Below is a small trained network, with its code and all its weights. Each question gives an input and a class and asks what happens when units are switched off, that is, made to give their printed mean instead of their output.

import numpy as np


def w(rows, s, z=0):
    codes = np.array(rows[::2]) - 128.0
    scale = np.full(codes.shape[1], s)
    scale[-1] = z or s
    return codes * scale


def f(y):
    return np.maximum(y, 0)


def log_softmax(a):
    a = a - a.max(-1, keepdims=True)
    return a - np.log(np.exp(a).sum(-1, keepdims=True))


def net(x, mask):
    res = np.array(x, float).reshape(1, 8) / 4 @ E
    y = f(res @ A[0][:, :-1].T + A[0][:, -1])
    res = res + np.where(mask, y, B[0][:, -1]) @ B[0][:, :-1]
    return log_softmax(res[-1] @ U[:, :-1].T + U[:, -1])


A, B = {}, {}
E = w([
[96,54,162,95,163,119,154,255],'x0',
[22,69,43,59,147,57,32,245],'x1',
[54,79,62,117,64,231,82,97],'x2',
[136,213,194,205,35,167,58,133],'x3',
[160,213,146,182,45,28,154,98],'x4',
[105,186,235,156,191,140,121,207],'x5',
[81,140,135,28,65,145,39,139],'x6',
[95,60,161,137,123,110,10,61],'x7',
],0.0082)
A[0] = w([
[174,131,114,211,129,59,107,66,47],'n1',
[137,95,98,95,124,131,203,132,38],'n2',
[162,76,70,165,183,156,227,25,180],'n3',
[155,78,99,114,104,205,178,131,144],'n4',
[111,68,171,220,110,146,78,140,174],'n5',
[114,165,174,126,93,102,51,206,80],'n6',
[99,120,167,128,122,184,24,101,106],'n7',
[134,92,132,152,124,107,108,3,155],'n8',
[139,135,178,153,207,58,192,240,144],'n9',
[69,2,105,65,204,81,60,182,117],'n10',
[138,141,125,26,163,103,161,121,180],'n11',
[87,122,144,153,143,151,11,102,105],'n12',
[123,153,134,90,128,155,69,107,3],'n13',
[96,231,74,216,81,134,142,163,25],'n14',
],0.0094,0.0054)
B[0] = w([
[127,194,206,171,116,88,140,89,181],'n1',
[101,140,126,127,144,143,185,143,156],'n2',
[127,199,242,141,136,125,191,147,229],'n3',
[95,104,137,113,165,145,156,165,178],'n4',
[87,136,120,151,110,157,188,176,184],'n5',
[128,140,159,135,156,181,186,155,185],'n6',
[111,146,136,114,209,181,193,150,199],'n7',
[152,183,192,144,118,126,163,136,209],'n8',
[88,185,181,22,206,254,215,171,217],'n9',
[84,32,71,209,40,100,94,212,248],'n10',
[80,132,121,189,110,150,137,189,179],'n11',
[85,147,141,101,164,165,166,204,194],'n12',
[161,134,126,106,152,168,156,155,150],'n13',
[114,50,75,112,133,114,60,140,178],'n14',
],0.009,0.016)
U = w([
[111,44,53,136,89,117,71,161,207],'0',
[207,169,183,150,94,1,101,5,1],'1',
[150,110,95,51,194,181,60,120,22],'2',
[129,156,185,127,147,163,165,141,204],'3',
],0.0093,0.006)

Each question gives the input, the list of numbers given to net, and the class t.
The units are the neurons (one row each of A and B). Each row of codes is followed by its name. A weight is (code - 128) times the scale printed after its matrix; where a second scale follows, it is the last column's (A, B and U).
mask holds one flag per neuron, in row order. A switched-off neuron (its flag False) gives its mean, the last column of its row in B, instead of its output. The means were averaged over made-up inputs and are rounded, as every weight is.
A unit's drop is (log p(t) with every unit on - log p(t) with that unit switched off) / (log p(t) with every unit on - log p(t) with every unit switched off).
The circuit of an input: a set's keep is (log p(t) with only the set's units on - log p(t) with every unit switched off) / (log p(t) with every unit on - log p(t) with every unit switched off). Starting from the 12 units with the biggest drops (on a tie, the unit counted first), units are removed one at a time, each time the one whose removal leaves the highest keep (on an exact tie, the one counted first), for as long as the keep stays at least 0.8.
circuit, biggest first: the units of the circuit, biggest drop first
top k neurons: the k neurons with the biggest drops, biggest first
drop of u: that unit's drop, to one decimal
input [6,0,0,-8,-5,4,3,0], class 0: circuit, biggest first	n10
input [0,-7,1,-1,5,4,-2,8], class 1: circuit, biggest first	n9; n1; n6
input [-3,-3,3,5,5,-5,7,-6], class 1: top 2 neurons	n10; n9
input [4,8,5,7,3,5,2,6], class 0: top 3 neurons	n10; n3; n9
input [-3,-3,-7,7,7,0,4,5], class 1: top 2 neurons	n9; n1
input [6,7,7,4,1,7,0,3], class 0: top 2 neurons	n10; n3
input [3,2,7,8,8,3,1,-5], class 0: drop of n14	0.6
input [-4,0,7,1,4,0,-3,-3], class 1: drop of n6	0.1
input [-6,6,2,-5,-4,-8,-1,-7], class 0: top 2 neurons	n10; n9
input [0,2,5,2,-8,-1,4,-1], class 0: drop of n10	0.2
input [-1,8,6,2,2,7,-2,1], class 0: top 2 neurons	n10; n3
